Each row has a hidden value; after the row comes its tier, the name of the range that the value falls in. Each part has its own.
[  89  -73  -81    8 -360   49  -43  -23    6 -145   27 -116  -30  348
 -369  278   73 -305   84    7 -280  384 -150  -77  317  296  -47  -19
 -149  -41   95 -157 -102  -57 -111  217 -212   34  157  -17 -192  116
 -166 -172   42  -67  213 -425  -10 -213  216] : E
[-193   99  236 -229   -4  172 -188 -134 -203  194  284  353   30  337
  -59 -148   91  243  152 -391 -401  -33  298  131 -322  328  134  116
  -64   46  187  700  419  468   12   87  -86  -32  114  -99  425  -22
  124    6  238   58  153  -30 -131  -57  541] : N
[ -82  280 -117  681 -227    6  341  111  309 -376 -321  -51  174 -183
 -136  224   49  -84 -546  374  161  -48 -498 -409  -30  234 -279  470
  649  441 -105  206  -87   67  110    9  -85 -119  207  -36 -219  172
   -7 -295  287  -38 -272 -165 -167   83 -208] : N
[ -94   97 -186  302 -225 -261  -49  201  111  -46   -3  -60   60  246
 -475  368  -82 -168 -396  357   89  160 -477   63  207 -111  -38  339
  146  176   38 -565 -228  176  -15  142   80  127  103 -144 -616   56
 -165 -118  -85 -244 -161  -93 -232   18 -333] : K
[ 146  402  313   19   97   76   25 -106  430  183  -62 -174   61  178
 -154 -172  533   62   -5 -201 -203  -34  -85  -57 -200  119  252   51
  -42  -88 -101   68  111   32 -194  206  -25 -140   15  251 -280    8
 -144  393  -14  104  227 -202  -50   -4   43] : N
[ -16  -92  352 -154  165   57   -6   23  189  119  167  238 -188  -82
  270 -128  331   19  626 -373 -262  -59  222  -33 -105  146   64 -193
 -122 -393  -19  561  168 -122   18 -116  -79   52   90   81  452   69
 -105   90  286  254  280  256  210   37  627] : S
[ -10  361  178  331  100  -97    1  255  274  136  -84  -39  148 -371
 -201  203  283  -50 -158  -61   51 -215  -84 -437   35  191 -159  269
  151  -15  -38  179  -68 -152  169 -425 -318  -44   87 -177 -266  312
  -52  -89   90 -109  169  -26 -141   92  -18] : N
[   6  107   58   98   71   17  -13  232  221  161   33   35  -85  155
   25  121  217  192    7  -95  250   61 -148  -66 -181   69 -201  111
  210   58 -140   36  199   71   60 -165    0  -85  116    1   93  260
  199  177  -28  150 -299 -437 -134  246  177] : K
[  22   31 -272  207 -619 -116  123  -25  275  -20  -39  114  206  317
 -502  378  -49 -152 -132  396   94  476 -280   21  387   -9    6   72
  -76  223  -14 -565  -98  307 -149  231  -47  238 -149    7 -309  -21
  -73 -248  -11 -174 -293 -288 -193 -188 -283] : B
[ -69   53  -88  173   71   16  199  -94  283 -335   29  269  -29  147
   91 -203   -7   14  -27  175 -309   14 -257  134 -220   97  201  234
  162   62  -38  392   63  194   43  448  309  109  137  221  255 -145
 -121  -79  328  148  202  300   98   46   44] : B
[-491  113  416  147  -31  -67  -89   23  160  178 -405 -196   55 -406
 -180  399  339 -159 -259 -133  759  -49 -199 -503 -317  207 -593  222
  496 -162   16  157 -110 -181  -33 -823 -354 -112    1  -57 -249  666
   41  142  308 -403 -594 -206  -56  343 -104] : S
[  86  -58  -95  418  -55   89  162  314   65 -445 -264 -277 -226   74
  152  290  103 -190 -188  127  258   79 -441 -372   65  303 -370  134
  587  242 -137   21 -130 -359  107  -21 -224 -272  363 -114  -91  282
   -5 -139  128  191 -262 -613  -22  183  301] : D
[  82  -52  101  -52   65 -195  -33   -7  295   48   54    5 -140   59
  139  -79  199 -239  281 -150 -296   84 -132   58  -34   76   46   86
 -274 -297  -17   26  -88 -323  -33  143   19   59  276  215   -3   10
 -321  121  223   53  384   68  289   97  220] : K
[ -59 -152   34 -232  235   -5  -83  271 -455   13  340  308 -117  318
  284   27 -173  133  -20 -127  219 -314  162  246  -91   99  -29  241
  -20  172 -178 -147 -144  -43  279  102  -31  102  128 -257  -94 -487
 -296  215  -91   93 -225  223 -308  164  146] : C
[ -97   35   25   73  -59   38   60   18  -21 -121  114  199   -9   94
  -23   21   44   15  -83   40  -62 -101  -67   56  -77  214  -27  246
  100  114 -132  123   -8  124   93  119   13   47   72   16  -36 -160
 -118   -1  142   50  -78   96 -221    8    5] : B
[-199 -178   54   60   67  -94 -129  380 -149  123   58  213 -136 -266
  127  350   80    3   90 -126  558 -207  -32 -234   99  147 -380  154
   96  -21 -243 -105 -106 -313  228 -640 -333   56   63 -181   86  201
   94  -41   69   -9 -527 -147 -309  305   85] : K
[ 241   76  -74 -208  -73  124   53  135  184   44  255   88  -62  104
  118   87  208  163  274    8  270   -9  201   64  114  163 -101 -131
 -126 -183 -392 -414  214  -40   95  -75  -36  155 -214   78   70  -94
  140  291 -263  372 -311 -286 -454   43  -31] : E
[ -64    6  -65  -73  -46   90  -10 -157  149 -229  255  259 -120  218
 -119 -105  210   90  180  -41 -363  141 -154  281 -146  223   74  159
 -102 -153 -149  298  321  330  -63  298  241  148   67  334  379  -14
  156    6  166  207   36  -83 -230  -21   93] : B
[ 166  312   78  261 -279 -170  335  -62  689  281 -129   85  238  -43
  181  -98  161  122   85  142   54   51  -69  -49  -45 -141   42  125
   27  -66  -88  -81  292   83 -101   67  116   25   45  201    5  -27
   37  116  127  172 -166   19   90   25  -96] : S
[  76  -86 -186 -206  124  -59 -164   85   20  -10  396  212 -203  413
   60 -118  -96  -17  130  -65 -449  100  -22  329 -173  204   50  185
 -263  -49  -33   34   50   41  188  350  249  116  263   93  171  -99
 -133  127   57  162  435  -53   35  114  215] : U
[-168 -174  387  146   44  212  165   62 -237 -241 -117   56  -45 -216
  -46  222  352 -197  135 -288  103 -254 -141 -383  218  304 -150  112
  143  -29 -202  403 -369 -393  -39 -168 -415  -38  206   35 -137 -120
 -394  -61  247  -40 -158  187 -127  -53  243] : E
[-273 -465  -82   47 -458  -78   52 -121 -183 -267   -6  252 -205  -34
  140  123 -198 -425   91  213  -46   22  -98   76  165  349 -144  134
  -40   28 -145 -134 -352 -273   68   64 -101   78   92  115  -33 -234
 -343 -230  446  -67 -158  225   12  -75  -15] : B
[-132   17  127 -227  162   30 -167  113   -8  358   53  165   14  392
   19  -14 -131  143   58 -119  180   24  190   43 -213    9  180  -71
   -3  -31  183  -30   43   71   75  -52   -6   17  -58 -201   37   68
  -34  225  -37  -65   51  -21  121  131  222] : D
[  41 -194    2  101 -155  102  127  240 -177   56  186  295  -48  116
  109  163  -69   49  185 -107  -26  -20   64  -61  185  268 -228  150
  -47  142 -162  166  -23 -110  208  -77 -173  -25  244 -110  149 -118
  -49 -139   51  142  -94 -159 -100  -47  309] : S
[  35 -207 -341  194 -416 -348  -34  303   42  141  312  354 -192  371
   67  154 -276   16   -8  392  -14  138 -187  461  210 -131   16  207
  -80  310 -189 -691  -15  241  150  237  216  108   64 -122 -174 -295
  -27 -141  -42  142 -340  -83 -244   28  -78] : K
[ -96  176  -54   71 -247  -58 -165  -48   50   51   43  -97   44  427
 -354  109  -65   10 -141   76 -263  187 -190  110   17   38  142  151
  107  -84  294  -92  336  349 -162  191   96  -32  189  -97 -110  233
  228  -72  -14  -37   30 -299 -155  -94  108] : C
[-124 -163  -39  -32 -148  -67  -21  130   54  162  199  208 -112  -92
  108  137 -110  -49  168   24   71   -9   74   36  -40  237 -386  175
  -65 -212 -140  -32   44 -146  247 -322   53   85  135   33  130  159
   58   38  106   52  -74  -20  -54  114   18] : C
[  43 -226 -223 -205  -53  -36 -138  203 -159 -201   66  -62 -291  300
  260  172 -106 -125   18  193  500  -50  -49  125  145   98   -1 -108
   76  -12 -264 -830 -146 -324   74   56  -80   72 -100  -89 -183 -179
  -70  224 -165  217 -497 -278 -360  196  -51] : K
[ -19 -266  -73  312 -255  185  336  129   52 -149 -152  214  -30   75
  165   91 -241 -107  132  222   16    0  -97 -244  281  184   39  -58
  220  170  -71  104 -223 -276  112   92  -61  -61  135  -19  117 -108
 -142 -240  200  166  -26   73  195 -116  189] : S
[ 176  295   -6   73 -173  -47  187 -138  267  -53  146  103  170  313
   20 -149   85  109   -5   12 -413   80  -55  187  -98   53  130  268
  -39   26   46  190  353  350  -77  495  167   70  234   98   52 -230
  -63   24  110  180  145   28  -76 -108  134] : E
[   8   40  -97 -168 -317   20 -276  -32   60   24  -10 -323  -99  306
 -172  289   45 -235   12 -108  -45  392  -11 -191  -51  413 -359  -46
   67 -169  234 -111  241  -75  -47 -144 -245  -94  227 -111   47  574
  200   22   92  -11   30 -817  -11   89  372] : U
[  74 -217  -18  -50   46 -212   15  222  114  256  308  464 -113  262
  244 -111 -224  -43  376    9 -356   35  143  266   68  -83  254   -5
 -331    5   52   -1 -187  -56  222  257  141  182  133 -120  100 -330
 -425  -49  148   90  483  478  367   -4  346] : C
[  23 -181 -323 -339   70 -232 -138   47  246  -73  552  392 -298  240
  146 -110 -125  -22  308  188 -238  235   29  645 -237   92 -106  150
 -390 -354 -224 -260  129  173  277  237  524  403  -44  243  294  -95
  -46  169   32  184  251  182  -42  165  -97] : S
[-102  -72  -88 -371  150  153  -40   97 -182  205   81  271  193  274
   58   59 -482    5  -56   54  358  -83  409 -108  -62  214   60  -29
 -141    9  101 -211 -294 -211  329  -91  -96  225 -185 -269  -49 -158
 -279  189  -95 -180  179  235   90   80  -99] : E
[ 335 -165 -396 -123 -212   29  111   27   55 -512  107 -177 -114  378
  118  161 -224 -442  114  191 -280  357  -93  -32  254  375 -191   -4
 -126  -90   27 -287 -199 -397  139  483  -42  164  317  -10  -33  -85
 -378  -98   60  169  429 -275  178  -60  242] : C
[-221 -155  169 -477 -235  105 -346 -231  -80  378  131  -63 -145  534
 -336   37   57  -52  234 -152  -32  243  128  301  -48  142  172 -207
 -311 -445   96 -424  144   82 -262    5   89    8 -140  186 -158  152
   94  404 -149  -89  -54 -321 -101 -109   13] : D
[ -50 -195    3 -427   -5  159 -296  190 -375  191  350  162 -103  150
  -35  242  -92   -9  338 -261   94  -98  408  -88  219  323 -106 -176
 -253 -250  -16 -166   19 -211  185 -336 -304  162  -31 -258  143   59
   42   97 -146   94   -7 -134 -314   13  312] : U
[ 195  105    5  -38 -124  261  144  -18  -30  -95   42   -2  -18  414
  219 -116   87  215   50  -58   18  -89   60   42    3  207  160   -8
  126  112 -178  -57  323   42  -73  319  -38 -154   95   64  107 -255
  147  203 -106  414 -285 -394 -320  -57  218] : E
[-136 -357 -216  -86 -247 -109 -209  137 -176    5  305  317 -238  201
  -44  202 -172 -131  243   13 -169  173  -48  189  174  215 -133   88
 -220  -58  -37 -122   13  -12  128  -46  -16  150  168  -32  246   63
   62 -210  147   47  -43 -160 -122   31  224] : U
[ -65  198   60    8   30  -66  -71   41  238  364   -5  168   91  230
   98 -124  -17  244   -3  -56   56  -84   30   13 -204  -82  254   72
   57   23  103   19  307  160  -33   -6   70  -34   49  -23  159   72
  194  165   63  101 -111  -68  -19  168  114] : U
[ 398  135  -74   -2  442  -82   19  497  725  324  -69  -71  -93  305
   22  101  169  -63  119   32  272  428  -71 -221 -163   -5  -35 -230
 -104   84  -79 -314 -417 -377  295  -14  -24   24 -106  -83 -200  347
 -377  326 -186   -2  589 -453  607  345  187] : S
[-195  115 -251  -23  -72 -156 -146   79  117  -11  247  231  -37  -46
  -45   26 -279  -22 -235  376   23 -122   82  190 -220  228 -113  285
   84  -53  -69 -256   52  192  356 -124  226  193 -161 -106  -82   68
   73   13   67  -28   70  220 -287  125 -356] : N
[ -90  345  308   55  -43   46  230 -105  559  441 -182   13  270   86
  -10  -45  240  267  -81  -25  399   12  -27 -114 -376 -122  -72   95
  243  -55  -45   51  215  215 -128 -112  169  -12  -75  189 -105  131
   29  463   31  -11 -370   -3   57  179 -162] : C
[-333 -206   98 -114    4 -173 -181   15 -261   62   -2  290  -42   61
  216  -20 -298 -126  123    8   55 -302  123   34   96  -71  394  -13
   -2 -121  235  -79 -115 -146    3  -32 -129  142   21 -256   51 -225
 -210 -115  281  -81  -60  607   22   47  190] : K
[ -19 -282   51  -44  -67   79 -306  190 -635 -185  193   17 -328  567
 -143  105  -34 -139  150 -183 -418  -80  -83  179  417  197  442  -50
 -110   59  107 -153  -73  -92 -106  347 -278 -167  263 -276 -182 -258
 -113 -205  -79  126  141 -235 -281 -254  545] : S
[ -72    9 -274  137 -318  -73   21  -37   22 -272  237  235   -4  -85
  -26   38 -274 -191  -38  262 -486  -22   25   50   60  412 -145  317
   -5  -50   42  191  120   94  269   86   64  144  187  -56  163   11
   14 -361  300   73  342  184 -141 -125   14] : N
[  62  115 -239  455    4  -16  171  231  197 -377 -155  -34 -107   78
  225  -29 -210  -60 -296  378  -73 -113 -301 -150  -57  184   49  227
  518  253   -7   59    7 -110  227  211   88 -177  241 -137  -12   73
   43 -207  175  232  114 -102   26  103   83] : E
[-441 -223  213   57  148 -205 -143  211 -306  332  110  551   -7 -132
  116   14 -327 -175 -155 -108  -58 -300  188  -51 -276  294 -116  433
  -74  317  106  425 -564 -173  474 -292 -211    5  168 -329 -138 -174
 -590 -160  477 -440  382  635  320  158  137] : N
[ -90  266  238  243  -46   40 -206   41  204 -139 -303 -388  -81 -115
 -390  287  599 -205  -89 -198   43   86 -335 -480   55  306  -61    1
  297 -113   65  160   94 -129 -236 -303 -485 -225   84  -27 -173  619
  172 -100  168  -69  -73 -652 -209   61  265] : N
[-164 -247  100 -119  245  300   57  181  -89  152  -58  149 -114  280
   22   68  -43   96  -11  -81  494  -38  -60  -86 -163  211 -103   19
   76   72 -267  -82 -337 -319  159 -138   35  -73  -25  141  -57    6
 -133  383 -119  -25 -210 -216   53  205  -81] : D
[ 393  278 -131  -65   -3  -93  147  132  686  133  -12  -51   70  221
  139  -37   91  -96   42  278  151  204  132  -65  -55   21  152 -223
  -73   88 -132 -564 -215 -134  150  260   18  153 -300  -32 -314 -119
 -414  315  -93  149  309  -48  205  108  -77] : N
[-479    1  264   46  -17  411   99 -330 -194 -187 -189  107   45  105
   49 -174  -17  244  -43 -166   -5 -294 -112 -124 -303  243  129  173
  496 -191  128  769  487  184 -215  -13  133 -175  237  230  505  146
  439   60  312  154 -403   69 -195    0  182] : C
[-226  -19   40  -39 -186  246  105 -178   29  -45  -64  196  214  228
 -277  111 -193 -168  -80   11 -196  246  101 -265 -141  419  -92   56
  106  158  284  532 -201  133  104  115 -104  100   52  -87   99  119
 -306 -151  361 -261  381  120  318 -107  213] : N
[-234 -143  -39  182 -158 -127   64   19   72 -287  -17  118  -73 -339
  -76  244   45 -312  -21  153   73  -35 -258 -123   93  265 -351  315
   70 -189 -168   39 -212 -230  124 -231  -66  170  129  123  -55  131
 -151 -199  317 -125 -105  190 -119   70 -188] : E
[-273 -155   19  241 -528  103   73 -225  -10 -242  -11  -11 -148 -231
  -14  116  105 -128  144  -15 -274  -40 -261  -97   77  423 -398  281
  216 -344  -97  391  445  -52 -130 -226   24 -131  428  342  374  353
  460 -218  382  217 -355 -276 -293  -81  122] : K
[-248  -23  161 -143   75   24  -32 -127  -74 -175  -95  -70   25  -64
    3  126  119 -189  -70 -139  249 -136 -127 -165 -126  207 -195  220
  103 -239  -25   75 -119 -258  -53 -121 -123  115  164  111  -81   52
 -210  181  214 -136 -213  125 -116  182  -55] : K
[  80  132  100 -175   70   21 -159   37   15  -33  289   25 -170   84
   54  -70  267  -25  122 -168 -261 -133  149  117 -142  351  -19   97
 -112 -134 -167   47  121   -8  121   56  -80   -2   46   15  -44  -73
 -103  198   35  201  221  -84 -276   27  203] : N
[  76  -49    2  -38  220  168  -14  243 -126 -135  132   47 -183  368
   94   47  105  141   49 -129  104  -57 -120   44  -35  145   18   64
  133   83 -177   -1   41  -65   78  154  -10  -62  172  -35   60  -77
    8  173 -132  250 -147 -311 -216  131  270] : C
